Moves between units:
* | ! @ § ~
z887 | z145 z952 z424 z77
z284 | z742 z487 z851 z187
z639 | z451 z887 z654 z547
z492 | z104 z525 z275 z459
z813 | z949 z648 z652 z852
z851 | z558 z868 z263 z419
z497 | z210 z180 z459 z944
z670 | z645 z852 z949 z369
z536 | z369 z358 z852 z629
z426 | z497 z19 z877 z343
z773 | z510 z877 z492 z497
z931 | z410 z654 z460 z451
z652 | z952 z948 z536 z493
z104 | z948 z178 z184 z129
z279 | z990 z670 z479 z424
z406 | z56 z263 z88 z558
z282 | z356 z410 z256 z397
z654 | z908 z424 z990 z145
z993 | z88 z131 z284 z263
z648 | z493 z129 z948 z236
z883 | z970 z397 z356 z357
z645 | z460 z279 z77 z654
z180 | z770 z426 z773 z275
z65 | z424 z536 z670 z952
z572 | z851 z664 z703 z487
z908 | z282 z931 z413 z897
z356 | z888 z598 z179 z712
z397 | z712 z926 z598 z152
z187 | z891 z993 z419 z406
z77 | z139 z479 z639 z990
z78 | z572 z179 z806 z888
z626 | z652 z104 z272 z648
z152 | z806 z764 z883 z179
z640 | z284 z888 z572 z131
z629 | z887 z652 z65 z949
z891 | z343 z88 z19 z56
z256 | z179 z321 z764 z598
z926 | z883 z897 z282 z764
z343 | z944 z498 z180 z492
z410 | z598 z908 z321 z926
z793 | z78 z256 z152 z356
z948 | z629 z626 z358 z813
z877 | z459 z481 z525 z180
z703 | z263 z189 z131 z868
z210 | z236 z770 z129 z272
z451 | z926 z145 z908 z212
z178 | z626 z492 z944 z510
z664 | z868 z78 z189 z640
z88 | z498 z187 z742 z541
z952 | z639 z629 z369 z479
z263 | z541 z417 z187 z561
z806 | z703 z357 z970 z664
z888 | z487 z957 z664 z40
z145 | z897 z639 z931 z139
z852 | z279 z236 z493 z65
z212 | z764 z139 z897 z321
z712 | z40 z883 z957 z806
z40 | z993 z970 z640 z703
z868 | z561 z572 z417 z284
z19 | z180 z742 z481 z498
z510 | z648 z459 z104 z210
z275 | z184 z343 z497 z178
z742 | z426 z419 z558 z891
z358 | z65 z272 z236 z652
z561 | z481 z851 z406 z742
z897 | z397 z451 z410 z94
z949 | z77 z493 z952 z279
z369 | z654 z65 z279 z887
z419 | z19 z284 z561 z88
z487 | z419 z640 z868 z993
z498 | z275 z891 z426 z525
z541 | z525 z406 z891 z481
z236 | z670 z974 z813 z536
z94 | z152 z212 z926 z256
z558 | z877 z561 z541 z19
z770 | z974 z497 z510 z184
z493 | z479 z813 z629 z670
z990 | z413 z645 z547 z931
z525 | z178 z56 z343 z773
z56 | z492 z541 z498 z877
z179 | z664 z793 z357 z957
z129 | z813 z510 z626 z974
z944 | z272 z275 z770 z104
z479 | z547 z949 z887 z645
z970 | z131 z712 z888 z189
z598 | z957 z282 z793 z883
z957 | z640 z356 z78 z970
z413 | z256 z460 z212 z410
z424 | z931 z369 z645 z639
z459 | z129 z773 z178 z770
z189 | z417 z806 z40 z572
z974 | z852 z210 z648 z358
z764 | z357 z94 z397 z793
z547 | z212 z77 z145 z460
z272 | z536 z184 z974 z948
z357 | z189 z152 z712 z78
z460 | z321 z990 z139 z908
z139 | z94 z547 z451 z413
z184 | z358 z944 z210 z626
z131 | z187 z40 z487 z417
z321 | z793 z413 z94 z282
z481 | z773 z558 z56 z426
z417 | z406 z703 z993 z851

In the rows, 130 stands for zero.

The rows follow the links: the fewer symbols apart two units are, the more alike their rows tend to be.

Each row is also shifted at random along 5 hidden directions that mean nothing.

Some units, each with a row of numbers:
z648: [148, 93, 142, 116, 159, 110, 128, 139, 149, 108, 142, 150, 158, 134, 96, 108, 142, 124, 124, 176, 129, 111, 131, 130, 120, 130, 138, 115, 143, 173, 134, 133, 106, 130, 124, 149, 132, 143, 137, 149, 121, 121, 122, 134, 128, 98, 125, 135, 110, 139, 128, 141, 127, 156, 113, 103]
z572: [129, 129, 125, 104, 111, 120, 150, 99, 132, 130, 141, 107, 138, 141, 143, 105, 108, 140, 116, 126, 119, 135, 105, 113, 143, 134, 143, 133, 120, 159, 95, 155, 154, 145, 127, 96, 128, 138, 130, 148, 119, 130, 134, 149, 120, 106, 118, 119, 130, 74, 129, 140, 149, 126, 130, 137]
z654: [120, 110, 139, 128, 136, 138, 91, 162, 137, 140, 112, 136, 132, 155, 137, 126, 145, 108, 126, 121, 115, 136, 151, 161, 107, 116, 122, 125, 150, 159, 137, 84, 107, 115, 135, 132, 114, 136, 123, 150, 149, 120, 151, 127, 128, 154, 137, 117, 126, 158, 114, 96, 146, 105, 159, 152]
z887: [127, 141, 134, 128, 148, 143, 98, 172, 134, 138, 124, 133, 137, 161, 141, 145, 130, 103, 119, 121, 121, 131, 157, 144, 130, 125, 109, 106, 131, 119, 142, 96, 119, 110, 116, 151, 137, 152, 119, 123, 155, 124, 142, 126, 134, 143, 141, 106, 115, 140, 128, 106, 146, 100, 158, 156]
z851: [68, 143, 155, 105, 121, 158, 113, 119, 100, 144, 124, 163, 114, 142, 132, 117, 106, 149, 126, 141, 141, 143, 124, 147, 96, 152, 127, 119, 134, 120, 102, 149, 136, 179, 106, 100, 108, 157, 124, 119, 110, 114, 138, 102, 101, 126, 123, 120, 118, 110, 136, 136, 141, 121, 133, 159]
z459: [209, 134, 131, 150, 138, 134, 137, 130, 122, 127, 135, 126, 109, 102, 112, 154, 126, 153, 152, 140, 162, 107, 138, 115, 137, 133, 150, 136, 125, 98, 149, 151, 133, 135, 122, 156, 145, 120, 142, 126, 108, 141, 101, 113, 145, 129, 132, 164, 130, 146, 141, 152, 98, 165, 99, 107]
z626: [139, 115, 138, 135, 152, 96, 137, 138, 156, 112, 144, 122, 157, 123, 107, 125, 140, 126, 113, 163, 136, 113, 120, 112, 158, 119, 147, 108, 124, 167, 136, 141, 114, 105, 116, 153, 141, 132, 130, 140, 121, 104, 138, 113, 125, 102, 129, 124, 123, 153, 135, 145, 128, 135, 110, 102]
z498: [166, 142, 139, 107, 116, 134, 132, 106, 122, 147, 128, 147, 99, 114, 112, 119, 112, 141, 132, 135, 138, 143, 120, 132, 107, 131, 141, 120, 131, 113, 134, 137, 154, 135, 121, 120, 89, 126, 126, 139, 141, 92, 147, 94, 115, 123, 122, 140, 154, 141, 128, 125, 95, 118, 106, 123]
z152: [140, 114, 114, 125, 91, 113, 148, 130, 125, 117, 131, 121, 142, 126, 142, 101, 164, 141, 117, 140, 109, 141, 101, 150, 140, 124, 144, 149, 139, 203, 95, 140, 104, 159, 145, 101, 102, 115, 126, 142, 92, 141, 134, 160, 139, 151, 132, 113, 132, 132, 116, 144, 155, 153, 137, 110]
z212: [87, 135, 118, 122, 112, 127, 144, 150, 125, 125, 136, 137, 111, 113, 143, 124, 156, 107, 123, 116, 114, 159, 118, 156, 130, 131, 101, 135, 145, 135, 141, 108, 128, 128, 150, 126, 110, 118, 127, 116, 150, 132, 134, 147, 153, 156, 144, 121, 145, 149, 121, 111, 119, 123, 148, 128]
z19: [172, 108, 160, 132, 120, 126, 131, 100, 144, 135, 133, 110, 103, 115, 128, 132, 103, 154, 132, 119, 146, 137, 119, 115, 122, 124, 157, 143, 131, 134, 132, 133, 144, 123, 132, 107, 133, 112, 131, 158, 126, 113, 138, 99, 117, 124, 128, 163, 147, 127, 131, 120, 107, 107, 111, 139]
z282: [58, 152, 110, 137, 107, 135, 143, 147, 111, 125, 132, 133, 117, 113, 149, 137, 167, 121, 134, 120, 119, 147, 122, 153, 136, 129, 107, 146, 133, 125, 130, 127, 121, 138, 146, 130, 115, 113, 131, 103, 121, 147, 125, 147, 149, 164, 142, 123, 139, 152, 129, 130, 129, 143, 143, 118]
z742: [125, 104, 168, 121, 118, 129, 110, 105, 143, 143, 126, 103, 110, 132, 136, 122, 107, 154, 119, 127, 141, 140, 119, 124, 120, 115, 167, 136, 135, 175, 112, 132, 131, 124, 122, 97, 120, 115, 121, 178, 117, 101, 163, 89, 100, 127, 125, 149, 142, 130, 122, 115, 130, 86, 128, 146]
z419: [120, 134, 155, 120, 119, 147, 111, 112, 116, 148, 122, 138, 115, 141, 136, 123, 101, 153, 126, 130, 143, 137, 129, 133, 109, 136, 143, 125, 127, 124, 110, 141, 146, 159, 112, 99, 117, 142, 121, 132, 116, 111, 148, 96, 100, 130, 125, 129, 132, 117, 135, 126, 137, 107, 131, 159]
z868: [102, 122, 148, 117, 122, 133, 134, 107, 142, 137, 141, 82, 124, 141, 155, 129, 106, 152, 114, 116, 133, 132, 119, 106, 142, 124, 153, 136, 114, 162, 97, 151, 144, 135, 123, 97, 144, 127, 125, 166, 107, 136, 140, 131, 121, 111, 122, 137, 129, 80, 131, 132, 154, 109, 138, 153]
z78: [88, 113, 111, 138, 120, 122, 143, 100, 136, 132, 120, 106, 159, 141, 135, 116, 144, 138, 134, 121, 112, 118, 121, 120, 140, 117, 145, 163, 125, 164, 106, 141, 123, 127, 156, 107, 139, 114, 132, 147, 109, 154, 135, 155, 113, 130, 118, 131, 134, 114, 122, 143, 167, 129, 133, 121]
z888: [129, 148, 97, 132, 117, 126, 151, 95, 120, 136, 120, 135, 158, 142, 126, 114, 120, 136, 137, 117, 106, 120, 121, 111, 135, 135, 121, 145, 115, 110, 114, 147, 151, 142, 146, 108, 131, 132, 136, 111, 132, 150, 127, 159, 116, 122, 116, 114, 142, 92, 133, 148, 151, 139, 127, 127]
z908: [133, 95, 127, 115, 112, 138, 115, 146, 127, 127, 130, 142, 112, 121, 138, 112, 157, 113, 135, 131, 112, 151, 130, 178, 91, 126, 125, 153, 169, 169, 129, 93, 104, 144, 159, 116, 98, 116, 132, 160, 132, 144, 128, 161, 152, 158, 138, 141, 129, 147, 111, 104, 126, 143, 147, 125]
z497: [92, 118, 147, 135, 157, 157, 109, 132, 124, 140, 125, 122, 104, 111, 117, 163, 151, 140, 153, 151, 163, 107, 164, 136, 107, 109, 162, 145, 133, 122, 146, 143, 109, 120, 124, 159, 132, 110, 134, 167, 94, 135, 125, 101, 130, 130, 123, 175, 126, 169, 124, 138, 109, 149, 109, 103]
z957: [156, 164, 83, 145, 103, 112, 168, 102, 110, 124, 117, 153, 161, 134, 122, 111, 124, 137, 130, 117, 107, 131, 102, 118, 153, 152, 108, 137, 115, 98, 117, 149, 151, 157, 146, 112, 124, 137, 135, 72, 140, 142, 128, 156, 122, 137, 125, 98, 143, 106, 144, 157, 145, 146, 130, 124]
z369: [44, 125, 160, 114, 159, 146, 100, 179, 130, 123, 140, 165, 133, 145, 132, 132, 136, 104, 118, 151, 134, 137, 151, 154, 112, 144, 96, 95, 148, 127, 139, 111, 106, 143, 109, 150, 135, 167, 125, 110, 139, 125, 119, 128, 137, 127, 141, 112, 88, 137, 129, 111, 135, 132, 154, 153]
z145: [161, 83, 145, 141, 119, 113, 119, 151, 158, 116, 138, 106, 128, 132, 151, 123, 138, 119, 118, 109, 121, 148, 125, 143, 131, 120, 127, 146, 156, 177, 135, 88, 112, 112, 153, 114, 134, 115, 130, 153, 150, 140, 130, 147, 143, 151, 147, 141, 131, 138, 121, 95, 133, 110, 154, 145]
z541: [98, 122, 167, 119, 120, 122, 129, 111, 129, 130, 137, 138, 107, 116, 128, 108, 104, 146, 117, 139, 145, 151, 101, 127, 119, 141, 142, 119, 140, 146, 125, 137, 145, 142, 115, 99, 110, 129, 122, 129, 129, 87, 152, 81, 104, 124, 132, 140, 140, 133, 133, 122, 109, 95, 117, 144]
z993: [65, 146, 144, 117, 126, 157, 115, 114, 116, 149, 122, 136, 117, 144, 141, 134, 109, 146, 130, 126, 141, 129, 134, 129, 111, 138, 132, 130, 120, 108, 108, 149, 144, 158, 112, 110, 130, 150, 121, 124, 112, 126, 135, 114, 110, 124, 120, 123, 121, 99, 136, 133, 147, 120, 138, 159]
z813: [182, 136, 118, 117, 157, 103, 146, 139, 152, 113, 149, 128, 163, 139, 112, 120, 117, 109, 115, 146, 118, 120, 124, 102, 158, 131, 125, 94, 117, 133, 140, 133, 140, 106, 117, 158, 144, 148, 133, 124, 156, 118, 127, 138, 136, 90, 130, 103, 123, 114, 134, 134, 124, 132, 118, 116]
z793: [128, 156, 85, 143, 103, 129, 137, 130, 111, 145, 106, 123, 141, 136, 142, 136, 164, 129, 137, 114, 110, 124, 131, 140, 146, 111, 128, 148, 117, 135, 117, 132, 124, 127, 149, 125, 111, 114, 125, 120, 115, 145, 144, 150, 131, 161, 124, 108, 148, 146, 124, 144, 153, 137, 139, 116]
z187: [124, 114, 177, 132, 115, 122, 133, 113, 141, 119, 149, 98, 116, 127, 150, 127, 92, 162, 110, 121, 148, 146, 105, 107, 150, 142, 147, 131, 128, 151, 106, 150, 144, 146, 119, 89, 153, 130, 122, 132, 110, 125, 126, 105, 112, 124, 138, 144, 124, 94, 142, 128, 136, 103, 130, 162]
z479: [104, 125, 152, 117, 152, 134, 104, 173, 145, 125, 136, 124, 137, 153, 144, 137, 138, 106, 112, 132, 125, 135, 145, 145, 134, 127, 116, 102, 135, 153, 133, 104, 110, 115, 115, 147, 136, 148, 121, 134, 146, 119, 142, 127, 139, 131, 141, 106, 110, 134, 126, 106, 142, 101, 159, 156]
z406: [150, 122, 144, 135, 129, 164, 94, 101, 121, 165, 101, 128, 113, 148, 132, 141, 104, 153, 149, 117, 146, 114, 158, 134, 93, 121, 158, 151, 129, 111, 120, 129, 139, 138, 131, 109, 126, 128, 127, 159, 116, 125, 145, 100, 98, 138, 109, 158, 135, 124, 126, 124, 141, 107, 134, 152]
z926: [27, 157, 106, 129, 117, 158, 127, 154, 90, 138, 116, 171, 108, 115, 137, 138, 169, 117, 143, 126, 120, 141, 141, 176, 104, 138, 94, 146, 141, 95, 140, 120, 115, 154, 145, 136, 102, 126, 127, 92, 126, 149, 124, 146, 143, 171, 137, 121, 132, 164, 128, 128, 126, 154, 141, 119]
z974: [153, 128, 133, 147, 165, 111, 145, 131, 140, 104, 140, 153, 162, 122, 93, 130, 127, 127, 132, 151, 142, 111, 127, 107, 146, 149, 121, 112, 127, 110, 154, 135, 128, 123, 121, 163, 164, 140, 138, 97, 140, 130, 104, 127, 125, 103, 132, 133, 114, 136, 144, 150, 116, 152, 107, 106]
z773: [78, 121, 157, 117, 140, 141, 117, 131, 132, 138, 140, 122, 89, 102, 124, 144, 143, 139, 133, 151, 157, 132, 135, 133, 119, 112, 161, 131, 132, 145, 139, 145, 124, 117, 119, 141, 115, 106, 131, 167, 100, 110, 136, 94, 133, 127, 127, 162, 141, 160, 121, 130, 98, 134, 105, 105]
z460: [91, 88, 149, 157, 136, 123, 129, 149, 149, 111, 141, 108, 118, 113, 146, 137, 142, 116, 129, 111, 129, 148, 131, 141, 128, 129, 115, 157, 158, 149, 148, 88, 108, 110, 162, 122, 156, 104, 137, 133, 144, 157, 110, 148, 146, 158, 150, 158, 124, 144, 128, 97, 124, 116, 150, 140]
z263: [102, 139, 162, 138, 121, 128, 136, 112, 134, 124, 142, 105, 122, 130, 150, 133, 90, 156, 114, 115, 147, 144, 105, 102, 154, 145, 137, 122, 115, 125, 111, 150, 154, 144, 112, 102, 153, 136, 122, 113, 120, 122, 132, 102, 110, 125, 134, 132, 128, 94, 147, 132, 131, 97, 134, 167]
z178: [134, 150, 128, 134, 143, 129, 119, 135, 136, 145, 124, 103, 116, 120, 125, 161, 146, 135, 134, 139, 148, 105, 149, 112, 150, 101, 158, 119, 106, 125, 145, 147, 124, 88, 116, 162, 131, 113, 126, 155, 114, 109, 150, 94, 131, 125, 128, 135, 146, 168, 126, 142, 116, 126, 109, 102]
z184: [115, 148, 130, 158, 163, 125, 132, 135, 128, 124, 125, 144, 144, 120, 104, 153, 135, 132, 137, 149, 151, 102, 143, 106, 151, 132, 135, 120, 117, 97, 157, 146, 125, 114, 117, 168, 160, 129, 133, 103, 123, 124, 122, 104, 125, 122, 129, 136, 124, 164, 143, 154, 115, 145, 109, 104]
z139: [128, 125, 123, 122, 110, 116, 131, 150, 141, 128, 132, 125, 120, 128, 147, 116, 149, 105, 111, 112, 104, 157, 119, 152, 132, 116, 114, 130, 141, 158, 139, 94, 125, 106, 146, 124, 102, 117, 121, 137, 164, 115, 155, 139, 141, 151, 142, 115, 150, 150, 116, 98, 126, 98, 152, 137]
z321: [160, 123, 107, 123, 99, 132, 137, 145, 121, 126, 134, 123, 109, 116, 149, 122, 158, 125, 134, 118, 113, 145, 125, 157, 123, 126, 123, 155, 145, 146, 127, 115, 120, 139, 156, 121, 108, 111, 133, 139, 129, 152, 122, 166, 162, 159, 140, 135, 140, 138, 118, 120, 125, 149, 142, 123]
z272: [183, 118, 126, 127, 149, 101, 137, 132, 147, 115, 136, 139, 157, 131, 99, 118, 135, 127, 120, 161, 129, 113, 123, 113, 148, 129, 142, 106, 125, 153, 135, 140, 118, 118, 119, 154, 135, 137, 131, 135, 131, 111, 132, 125, 127, 104, 127, 121, 125, 141, 131, 146, 125, 144, 109, 99]

Where do the symbols, taken in turn from left to right, take each start?
Answers are names.
[128, 110, 155, 133, 137, 128, 114, 172, 128, 106, 142, 162, 132, 136, 132, 119, 125, 116, 117, 140, 134, 151, 126, 158, 116, 160, 101, 111, 162, 138, 135, 96, 108, 157, 123, 131, 139, 157, 128, 99, 144, 131, 112, 135, 140, 145, 152, 120, 96, 135, 137, 110, 130, 130, 153, 158]
@ ! @ => z645
[166, 138, 146, 126, 118, 125, 137, 104, 131, 140, 130, 127, 100, 115, 121, 126, 102, 143, 134, 120, 144, 139, 115, 116, 126, 128, 146, 131, 125, 114, 137, 135, 157, 121, 123, 113, 117, 120, 126, 137, 144, 100, 146, 91, 113, 125, 124, 147, 158, 133, 136, 123, 101, 104, 114, 131]
§ ~ ! => z459
[145, 103, 165, 126, 121, 139, 111, 106, 134, 144, 126, 127, 110, 127, 128, 121, 106, 156, 130, 129, 148, 133, 124, 131, 104, 126, 159, 144, 144, 144, 123, 131, 135, 139, 126, 98, 117, 121, 128, 162, 119, 112, 146, 95, 102, 131, 120, 159, 139, 129, 128, 119, 125, 109, 123, 143]
§ ~ § @ => z541
[152, 137, 103, 136, 109, 132, 141, 140, 123, 130, 126, 127, 112, 117, 146, 135, 150, 115, 142, 104, 115, 144, 131, 147, 130, 125, 110, 154, 137, 111, 144, 107, 132, 123, 157, 130, 122, 111, 135, 117, 148, 156, 119, 160, 156, 160, 139, 135, 146, 138, 125, 119, 119, 137, 144, 126]
~ ~ § ! => z357
[185, 112, 130, 121, 153, 105, 138, 135, 152, 111, 144, 145, 162, 134, 98, 109, 128, 118, 123, 160, 127, 112, 127, 122, 136, 137, 134, 108, 135, 155, 136, 138, 122, 126, 118, 156, 136, 143, 136, 133, 138, 118, 120, 137, 133, 93, 126, 123, 117, 130, 131, 142, 125, 151, 114, 107]
§ § ! § => z949
[143, 120, 153, 100, 117, 136, 115, 109, 125, 145, 129, 155, 96, 120, 113, 109, 120, 144, 133, 148, 142, 143, 118, 149, 88, 126, 151, 126, 146, 143, 126, 133, 135, 149, 122, 108, 81, 125, 126, 160, 125, 93, 155, 96, 112, 123, 118, 149, 144, 143, 115, 122, 103, 124, 108, 120]
@ @ => z406
[55, 154, 127, 98, 124, 137, 132, 111, 127, 152, 126, 115, 131, 153, 146, 121, 118, 133, 115, 121, 120, 135, 125, 118, 133, 123, 136, 119, 108, 142, 103, 156, 150, 134, 119, 106, 115, 139, 118, 146, 123, 116, 158, 127, 109, 111, 117, 103, 135, 93, 125, 131, 152, 103, 134, 147]
! § @ => z284
[126, 113, 111, 164, 117, 146, 135, 130, 118, 124, 123, 104, 128, 119, 149, 154, 160, 145, 156, 112, 132, 117, 146, 141, 129, 119, 137, 185, 140, 129, 122, 129, 105, 139, 166, 124, 152, 99, 143, 135, 93, 189, 96, 170, 150, 167, 132, 159, 126, 138, 128, 141, 145, 165, 140, 118]
! § § => z78
[129, 148, 120, 136, 152, 129, 123, 139, 123, 134, 115, 170, 146, 132, 94, 130, 142, 124, 131, 162, 138, 109, 142, 131, 128, 125, 133, 105, 122, 118, 141, 141, 116, 122, 112, 165, 118, 142, 129, 116, 126, 105, 139, 102, 119, 116, 121, 116, 127, 169, 129, 153, 124, 146, 109, 102]
§ § § ! => z536
[177, 123, 126, 151, 156, 117, 132, 131, 138, 118, 130, 135, 152, 126, 99, 138, 136, 133, 141, 153, 139, 100, 141, 111, 145, 125, 143, 121, 124, 129, 145, 139, 118, 116, 127, 166, 152, 130, 137, 125, 124, 127, 119, 119, 127, 114, 127, 138, 123, 152, 137, 149, 125, 153, 111, 102]
@ § @ => z178
[104, 132, 117, 131, 112, 125, 139, 149, 135, 132, 128, 110, 113, 120, 153, 136, 152, 105, 126, 101, 110, 151, 130, 142, 139, 117, 113, 138, 132, 135, 144, 100, 128, 101, 154, 130, 118, 107, 127, 131, 158, 134, 139, 146, 149, 160, 142, 125, 150, 148, 119, 107, 124, 109, 147, 133]
! ~ @ ~ => z397
[95, 121, 152, 145, 151, 104, 139, 141, 156, 115, 146, 103, 138, 110, 119, 141, 147, 134, 116, 155, 150, 117, 123, 103, 172, 114, 155, 115, 117, 166, 137, 148, 112, 97, 114, 159, 151, 113, 131, 141, 108, 109, 137, 93, 125, 116, 139, 136, 124, 166, 132, 145, 120, 122, 112, 101]
~ @ @ => z459
[108, 152, 100, 125, 99, 140, 138, 144, 97, 134, 120, 155, 124, 120, 139, 122, 169, 126, 135, 134, 112, 144, 122, 167, 119, 133, 113, 143, 137, 133, 121, 134, 119, 162, 145, 121, 88, 127, 125, 105, 111, 142, 131, 153, 141, 165, 132, 107, 132, 156, 122, 142, 135, 160, 137, 117]
~ @ ~ => z598
[96, 135, 100, 121, 116, 130, 138, 102, 118, 141, 111, 147, 155, 151, 121, 104, 144, 130, 136, 135, 105, 124, 123, 140, 115, 127, 127, 148, 126, 145, 102, 144, 130, 153, 146, 103, 106, 134, 127, 134, 118, 138, 144, 158, 107, 126, 110, 113, 138, 112, 121, 147, 164, 144, 131, 118]
! § ! ! ! => z343
[196, 121, 131, 130, 115, 113, 130, 155, 136, 119, 134, 149, 134, 140, 137, 109, 127, 115, 118, 121, 112, 155, 117, 149, 130, 144, 105, 114, 151, 139, 138, 95, 127, 136, 133, 122, 115, 143, 126, 106, 167, 122, 134, 141, 142, 148, 148, 108, 127, 137, 133, 105, 127, 116, 155, 152]
~ § ~ => z908
[177, 121, 157, 139, 112, 127, 129, 105, 137, 132, 133, 104, 119, 134, 146, 124, 87, 163, 122, 112, 147, 139, 111, 105, 145, 139, 152, 133, 123, 135, 112, 140, 149, 138, 121, 98, 144, 126, 126, 138, 120, 120, 135, 102, 111, 130, 132, 141, 135, 103, 140, 132, 130, 101, 131, 158]
§ ~ § § => z891
